Below is a small trained network, with its code and all its weights. Each question gives an input and a class and asks what happens when units are switched off, that is, made to give their printed mean instead of their output.

import numpy as np


def w(rows, s, z=0):
    codes = np.array(rows[::2]) - 128.0
    scale = np.full(codes.shape[1], s)
    scale[-1] = z or s
    return codes * scale


def f(y):
    return y / 2 * (1 + np.tanh(0.7978845608 * (y + 0.044715 * y**3)))


def log_softmax(a):
    a = a - a.max(-1, keepdims=True)
    return a - np.log(np.exp(a).sum(-1, keepdims=True))


def net(x, mask):
    res = np.array(x, float).reshape(1, 8) / 4 @ E
    y = f(res @ A[0][:, :-1].T + A[0][:, -1])
    res = res + np.where(mask, y, B[0][:, -1]) @ B[0][:, :-1]
    return log_softmax(res[-1] @ U[:, :-1].T + U[:, -1])


A, B = {}, {}
E = w([
[41,41,207,32,148,118,126,89],'x0',
[174,90,139,151,85,111,59,27],'x1',
[146,127,220,160,88,106,67,90],'x2',
[119,125,2,205,83,83,79,138],'x3',
[101,123,151,193,210,97,119,133],'x4',
[78,162,83,163,148,56,202,97],'x5',
[33,138,112,186,64,204,167,244],'x6',
[67,91,145,59,30,110,80,155],'x7',
],0.0068)
A[0] = w([
[84,117,138,113,168,134,180,126,175],'n1',
[137,142,136,114,162,131,147,170,180],'n2',
[107,180,151,186,133,123,145,144,91],'n3',
[63,112,121,97,76,148,103,170,252],'n4',
[127,75,136,95,99,101,144,105,195],'n5',
[145,130,130,137,185,85,79,58,244],'n6',
[126,95,164,99,121,125,133,87,177],'n7',
[174,171,95,164,81,128,153,144,195],'n8',
[94,137,166,108,140,140,157,128,183],'n9',
[250,134,146,85,92,118,93,78,171],'n10',
[156,137,77,119,142,72,102,160,197],'n11',
[78,100,155,139,88,154,105,189,170],'n12',
[172,137,155,129,163,135,109,152,141],'n13',
[179,127,124,119,146,125,120,127,172],'n14',
[102,98,120,107,142,199,140,130,210],'n15',
],0.012,0.0038)
B[0] = w([
[97,150,152,133,52,204,178,43,179],'n1',
[160,152,54,172,148,170,141,150,169],'n2',
[204,50,186,168,160,161,138,174,163],'n3',
[18,158,71,202,119,91,75,133,219],'n4',
[65,132,185,190,176,83,108,111,172],'n5',
[62,165,178,126,132,129,181,45,224],'n6',
[146,144,164,154,130,92,101,108,180],'n7',
[117,75,55,184,120,188,94,254,209],'n8',
[128,233,94,126,87,181,80,112,168],'n9',
[97,157,220,96,58,161,192,55,244],'n10',
[140,157,145,147,74,126,101,136,185],'n11',
[86,133,12,221,141,75,25,226,199],'n12',
[212,89,175,224,111,193,156,152,160],'n13',
[141,171,113,220,82,187,182,70,166],'n14',
[150,210,136,191,129,118,96,126,181],'n15',
],0.0069,0.011)
U = w([
[110,146,2,149,116,138,68,175,206],'0',
[187,102,101,44,157,79,122,170,2],'1',
[73,153,176,107,197,45,87,59,195],'2',
[165,150,148,124,93,216,172,90,127],'3',
[156,65,108,156,245,148,87,191,23],'4',
],0.0092,0.0028)

Each question gives the input, the list of numbers given to net, and the class t.
The units are the neurons (one row each of A and B). Each row of codes is followed by its name. A weight is (code - 128) times the scale printed after its matrix; where a second scale follows, it is the last column's (A, B and U).
mask holds one flag per neuron, in row order. A switched-off neuron (its flag False) gives its mean, the last column of its row in B, instead of its output. The means were averaged over made-up inputs and are rounded, as every weight is.
A unit's drop is (log p(t) with every unit on - log p(t) with that unit switched off) / (log p(t) with every unit on - log p(t) with every unit switched off).
The circuit of an input: a set's keep is (log p(t) with only the set's units on - log p(t) with every unit switched off) / (log p(t) with every unit on - log p(t) with every unit switched off). Starting from the 12 units with the biggest drops (on a tie, the unit counted first), units are removed one at a time, each time the one whose removal leaves the highest keep (on an exact tie, the one counted first), for as long as the keep stays at least 0.8.
circuit, biggest first: the units of the circuit, biggest drop first
top k neurons: the k neurons with the biggest drops, biggest first
drop when u is switched off: that unit's drop, to one decimal
input [-2,4,-6,3,7,6,-4,-1], class 2: circuit, biggest first : [n6]
input [2,-5,4,-1,-8,2,-2,2], class 2: top 2 neurons : [n8, n5]
input [0,1,-1,-8,-1,-3,6,-3], class 0: circuit, biggest first : [n10, n12]
input [-3,-7,-5,-4,8,2,0,-8], class 3: top 2 neurons : [n1, n12]
input [1,8,5,5,-4,0,-1,1], class 2: circuit, biggest first : [n5, n6]
input [2,1,-8,0,-5,3,-4,7], class 2: circuit, biggest first : [n8, n5]
input [-3,-6,8,5,-8,4,-5,0], class 3: top 2 neurons : [n12, n10]
input [-1,4,-4,4,6,-4,8,-7], class 4: circuit, biggest first : [n3, n4, n9]
input [8,2,3,-3,-8,6,7,-4], class 2: top 4 neurons : [n8, n5, n2, n7]
input [5,5,-7,4,4,-2,3,-6], class 2: top 2 neurons : [n8, n12]
input [0,2,7,8,0,2,6,-8], class 4: top 2 neurons : [n3, n4]
input [4,-2,1,-6,-4,0,8,-6], class 0: drop when n12 is switched off : 0.3
input [-3,7,-4,-1,5,6,0,8], class 2: drop when n3 is switched off : 0.0
input [-3,-6,-7,-6,-3,-3,8,-8], class 0: top neuron : [n10]
input [-1,0,0,-1,-1,-2,-5,6], class 2: drop when n1 is switched off : 0.1
input [-8,3,1,-4,-4,-7,3,5], class 0: drop when n12 is switched off : 0.2
